Below is a small trained network, with its code and all its weights. Each question gives an input and a class and asks what happens when units are switched off, that is, made to give their printed mean instead of their output.

import numpy as np


def w(rows, s, z=0):
    codes = np.array(rows[::2]) - 128.0
    scale = np.full(codes.shape[1], s)
    scale[-1] = z or s
    return codes * scale


def f(y):
    return y / 2 * (1 + np.tanh(0.7978845608 * (y + 0.044715 * y**3)))


def log_softmax(a):
    a = a - a.max(-1, keepdims=True)
    return a - np.log(np.exp(a).sum(-1, keepdims=True))


def net(x, mask):
    res = np.array(x, float).reshape(1, 8) / 4 @ E
    y = f(res @ A[0][:, :-1].T + A[0][:, -1])
    res = res + np.where(mask, y, B[0][:, -1]) @ B[0][:, :-1]
    return log_softmax(res[-1] @ U[:, :-1].T + U[:, -1])


A, B = {}, {}
E = w([
[140,72,38,88],'x0',
[143,179,61,48],'x1',
[84,104,125,156],'x2',
[193,119,159,88],'x3',
[53,123,110,87],'x4',
[117,2,147,54],'x5',
[173,97,40,244],'x6',
[167,226,111,89],'x7',
],0.0073)
A[0] = w([
[162,80,119,114,150],'neuron 0',
[124,175,97,112,169],'neuron 1',
[110,78,195,177,149],'neuron 2',
[66,182,64,190,114],'neuron 3',
[120,128,157,123,90],'neuron 4',
[209,173,189,141,155],'neuron 5',
[170,84,78,9,187],'neuron 6',
[113,164,172,128,127],'neuron 7',
[79,79,163,185,137],'neuron 8',
[151,118,91,75,191],'neuron 9',
[154,195,145,142,194],'neuron 10',
[119,52,151,105,251],'neuron 11',
[123,86,172,145,118],'neuron 12',
[140,86,92,48,146],'neuron 13',
[171,169,133,97,104],'neuron 14',
[197,243,214,113,215],'neuron 15',
[157,181,161,111,123],'neuron 16',
[146,182,140,139,159],'neuron 17',
[86,168,52,210,204],'neuron 18',
],0.014,0.0033)
B[0] = w([
[128,132,123,93,164],'neuron 0',
[122,141,125,150,168],'neuron 1',
[139,60,137,139,189],'neuron 2',
[109,146,68,158,200],'neuron 3',
[133,117,132,130,133],'neuron 4',
[98,134,164,120,187],'neuron 5',
[175,200,114,2,253],'neuron 6',
[152,127,147,162,158],'neuron 7',
[136,63,122,137,189],'neuron 8',
[135,168,117,93,186],'neuron 9',
[103,140,159,166,186],'neuron 10',
[174,75,127,115,211],'neuron 11',
[131,89,146,124,159],'neuron 12',
[156,144,117,38,211],'neuron 13',
[113,129,142,121,161],'neuron 14',
[109,188,240,170,244],'neuron 15',
[137,155,155,136,167],'neuron 16',
[105,145,152,153,168],'neuron 17',
[103,127,46,183,224],'neuron 18',
],0.024,0.011)
U = w([
[103,175,167,197,75],'0',
[158,174,99,91,210],'1',
[90,170,28,213,154],'2',
[165,12,137,158,3],'3',
],0.012,0.00057)

Each question gives the input, the list of numbers given to net, and the class t.
The units are the neurons (one row each of A and B). Each row of codes is followed by its name. A weight is (code - 128) times the scale printed after its matrix; where a second scale follows, it is the last column's (A, B and U).
mask holds one flag per neuron, in row order. A switched-off neuron (its flag False) gives its mean, the last column of its row in B, instead of its output. The means were averaged over made-up inputs and are rounded, as every weight is.
A unit's drop is (log p(t) with every unit on - log p(t) with that unit switched off) / (log p(t) with every unit on - log p(t) with every unit switched off).
The circuit of an input: a set's keep is (log p(t) with only the set's units on - log p(t) with every unit switched off) / (log p(t) with every unit on - log p(t) with every unit switched off). Starting from the 12 units with the biggest drops (on a tie, the unit counted first), units are removed one at a time, each time the one whose removal leaves the highest keep (on an exact tie, the one counted first), for as long as the keep stays at least 0.8.
circuit, biggest first: the units of the circuit, biggest drop first
top k neurons: the k neurons with the biggest drops, biggest first
drop of u: that unit's drop, to one decimal
input [1,-8,3,3,1,-5,7,8], class 2: circuit, biggest first : (neuron 18)
input [3,-5,-1,5,1,3,0,0], class 3: circuit, biggest first : (neuron 11; neuron 2)
input [-7,4,6,-8,0,8,-1,4], class 3: circuit, biggest first : (neuron 6; neuron 15)
input [-6,4,7,-3,-6,-2,1,-7], class 2: top 2 neurons : (neuron 18; neuron 11)
input [0,-6,3,7,5,3,5,8], class 3: top 3 neurons : (neuron 6; neuron 15; neuron 13)
input [-3,3,5,-7,6,-8,-5,4], class 2: top 2 neurons : (neuron 3; neuron 18)
input [-8,-6,3,-5,8,-5,0,-3], class 2: top 3 neurons : (neuron 3; neuron 18; neuron 11)
input [4,-8,1,1,6,-7,-2,-5], class 3: top 2 neurons : (neuron 8; neuron 2)
input [6,-2,0,0,-5,-6,2,4], class 2: drop of neuron 18 : 0.5
input [5,-8,2,5,3,-7,1,-3], class 3: drop of neuron 2 : 0.4
